Below are the code and all the weights of a small trained network. Each question names an input and a target symbol and asks about switching units off, where a switched-off unit gives its printed mean instead of its output.

import numpy as np


def w(rows, s, z=0):
    codes = np.array(rows[::2]) - 128.0
    scale = np.full(codes.shape[1], s)
    scale[-1] = z or s
    return codes * scale


def norm(h):
    return h / np.sqrt((h * h).mean(-1, keepdims=True) + 1e-5)


def f(y):
    return np.maximum(y, 0)


def softmax(a):
    e = np.exp(a - a.max(-1, keepdims=True))
    return e / e.sum(-1, keepdims=True)


def log_softmax(a):
    a = a - a.max(-1, keepdims=True)
    return a - np.log(np.exp(a).sum(-1, keepdims=True))


def net(x, mask):
    ids = ['αβγδεηθλμξσφω'.index(c) for c in x.split()]
    T = len(ids)
    res = E[ids] + P[:T]
    r = norm(res)
    for j in range(2):
        rows = slice(4 * j, 4 * j + 4)
        q, k, v = (r @ M[0][rows].T for M in (Q, K, V))
        z = softmax(np.where(np.tri(T) > 0, q @ k.T / 4**0.5, -1e9)) @ v
        o = O[0][rows]
        res = res + np.where(mask[j], z, o[:, -1]) @ o[:, :-1]
    y = f(norm(res) @ A[0][:, :-1].T + A[0][:, -1])
    res = res + np.where(mask[2:26], y, B[0][:, -1]) @ B[0][:, :-1]
    return log_softmax(norm(res)[-1] @ U[:, :-1].T + U[:, -1])


Q, K, V, O, A, B = {}, {}, {}, {}, {}, {}
E = w([
[113,190,162],'α',
[120,199,155],'β',
[59,57,114],'γ',
[65,63,105],'δ',
[131,218,148],'ε',
[63,55,125],'η',
[107,97,24],'θ',
[67,10,55],'λ',
[156,220,115],'μ',
[76,123,190],'ξ',
[161,255,114],'σ',
[63,114,203],'φ',
[54,30,140],'ω',
],0.015)
P = w([
[138,128,135],'0',
[117,133,131],'1',
[64,226,101],'2',
[156,123,130],'3',
[129,129,128],'4',
[5,194,90],'5',
[181,111,124],'6',
[132,125,121],'7',
[81,199,61],'8',
],0.025)
Q[0] = w([
[129,108,139],'head 0',
[228,139,176],'head 0',
[50,148,3],'head 0',
[141,118,140],'head 0',
[213,3,136],'head 1',
[148,68,199],'head 1',
[103,128,186],'head 1',
[179,62,167],'head 1',
],0.031)
K[0] = w([
[119,124,115],'head 0',
[61,184,96],'head 0',
[252,87,145],'head 0',
[115,133,116],'head 0',
[19,186,71],'head 1',
[48,155,157],'head 1',
[111,130,182],'head 1',
[47,150,115],'head 1',
],0.035)
V[0] = w([
[98,180,2],'head 0',
[158,149,70],'head 0',
[152,167,123],'head 0',
[124,87,105],'head 0',
[95,92,116],'head 1',
[146,157,84],'head 1',
[113,140,64],'head 1',
[124,142,53],'head 1',
],0.047)
O[0] = w([
[254,217,179,252],'head 0',
[197,117,160,179],'head 0',
[147,105,173,136],'head 0',
[141,137,87,142],'head 0',
[143,144,70,152],'head 1',
[102,168,145,180],'head 1',
[94,189,108,216],'head 1',
[99,201,106,226],'head 1',
],0.05,0.017)
A[0] = w([
[47,109,118,154],'neuron 0',
[165,185,188,133],'neuron 1',
[96,200,151,97],'neuron 2',
[82,104,108,122],'neuron 3',
[210,53,81,67],'neuron 4',
[193,140,127,116],'neuron 5',
[181,128,121,155],'neuron 6',
[145,166,145,102],'neuron 7',
[155,129,137,125],'neuron 8',
[192,152,2,119],'neuron 9',
[189,155,167,135],'neuron 10',
[162,146,202,167],'neuron 11',
[92,209,122,10],'neuron 12',
[140,101,158,101],'neuron 13',
[172,80,109,74],'neuron 14',
[76,187,160,123],'neuron 15',
[99,127,109,60],'neuron 16',
[194,69,77,96],'neuron 17',
[150,99,84,107],'neuron 18',
[143,192,88,153],'neuron 19',
[119,145,150,80],'neuron 20',
[162,122,121,137],'neuron 21',
[143,106,122,96],'neuron 22',
[92,129,94,118],'neuron 23',
],0.035,0.011)
B[0] = w([
[206,201,104,181],'neuron 0',
[46,90,65,251],'neuron 1',
[138,209,42,194],'neuron 2',
[134,139,58,161],'neuron 3',
[46,176,2,139],'neuron 4',
[116,227,119,192],'neuron 5',
[95,178,97,178],'neuron 6',
[155,188,87,183],'neuron 7',
[123,116,122,155],'neuron 8',
[242,47,251,210],'neuron 9',
[57,110,64,228],'neuron 10',
[69,242,94,229],'neuron 11',
[215,184,245,177],'neuron 12',
[182,115,156,145],'neuron 13',
[74,124,70,133],'neuron 14',
[119,114,46,181],'neuron 15',
[126,174,97,140],'neuron 16',
[40,117,70,141],'neuron 17',
[80,177,132,141],'neuron 18',
[129,39,213,226],'neuron 19',
[99,118,110,136],'neuron 20',
[103,158,118,151],'neuron 21',
[98,123,121,130],'neuron 22',
[155,195,112,159],'neuron 23',
],0.066,0.022)
U = w([
[115,54,163,245],'α',
[96,133,250,126],'β',
[231,86,79,84],'γ',
[185,94,157,157],'δ',
[6,127,191,100],'ε',
[170,95,50,92],'η',
[169,210,160,108],'θ',
[180,127,188,170],'λ',
[79,127,126,96],'μ',
[98,75,96,162],'ξ',
[77,150,123,89],'σ',
[87,73,76,146],'φ',
[154,102,61,118],'ω',
],0.024,0.012)

Each question gives the input, a string of symbols that net reads in full, and the target symbol t.
The units are the heads (4 rows each of Q, K, V and O) and the neurons (one row each of A and B). Each row of codes is followed by its name. A weight is (code - 128) times the scale printed after its matrix; where a second scale follows, it is the last column's (O, A, B and U).
mask holds one flag per unit, heads first, then neurons. A switched-off unit (its flag False) gives its mean, the last column of its rows in O or B, instead of its output. The means were averaged over made-up inputs and are rounded, as every weight is.
A unit's drop is (log p(t) with every unit on - log p(t) with that unit switched off) / (log p(t) with every unit on - log p(t) with every unit switched off).
The circuit of an input: a set's keep is (log p(t) with only the set's units on - log p(t) with every unit switched off) / (log p(t) with every unit on - log p(t) with every unit switched off). Starting from the 12 units with the biggest drops (on a tie, the unit counted first), units are removed one at a time, each time the one whose removal leaves the highest keep (on an exact tie, the one counted first), for as long as the keep stays at least 0.8.
units of the circuit, in order: the units of the circuit, biggest drop first
most important unit: the unit with the biggest drop
top k neurons: the k neurons with the biggest drops, biggest first
heads that matter: for each layer, one digit per head in row order, 1 if its drop is at least 0.15 and else 0, layers parted by /
drop when u is switched off: that unit's drop, to one decimal
input α ε θ ε ε ξ, target ε: units of the circuit, in order => [head 1; head 0]
input α θ θ γ φ, target φ: heads that matter => 01
input θ ε ε σ ε α ε β λ, target ε: heads that matter => 11
input α α β α ε θ α θ β, target α: units of the circuit, in order => [head 1; head 0; neuron 11]
input β ε θ, target β: top 4 neurons => [neuron 1; neuron 10; neuron 2; neuron 9]
input ε λ θ β φ θ λ η, target λ: heads that matter => 10
input η θ φ, target η: heads that matter => 11
input λ η γ, target λ: most important unit => neuron 9
input γ ξ ε β ε η, target β: top 2 neurons => [neuron 1; neuron 10]
input ε ε δ θ ε ξ θ φ, target φ: units of the circuit, in order => [head 1; neuron 17]
input ε θ β ω δ ε λ α ξ, target λ: heads that matter => 10
input θ ε θ β β α, target β: heads that matter => 11
input α ε θ, target α: top 2 neurons => [neuron 11; neuron 2]
input β β α, target β: top 3 neurons => [neuron 1; neuron 10; neuron 2]
input β γ θ γ α λ, target γ: top 4 neurons => [neuron 9; neuron 1; neuron 11; neuron 10]
input γ α φ, target γ: most important unit => head 0
input φ θ θ, target φ: heads that matter => 00
input φ φ α δ μ θ β γ ε, target β: top 4 neurons => [neuron 1; neuron 10; neuron 2; neuron 9]
input δ ε θ α θ ε, target α: top 3 neurons => [neuron 11; neuron 5; neuron 12]
input ε ε γ, target ε: most important unit => head 1
input λ σ ε, target λ: heads that matter => 00
input θ θ γ δ θ ω γ ε γ, target γ: heads that matter => 11
input γ λ α γ ξ θ, target γ: drop when head 0 is switched off => 1.4
input γ ε β, target γ: drop when head 1 is switched off => 0.4
input α γ ω δ α σ ε β θ, target ε: drop when head 0 is switched off => 0.4
input θ ε δ β σ θ, target β: top 2 neurons => [neuron 1; neuron 10]
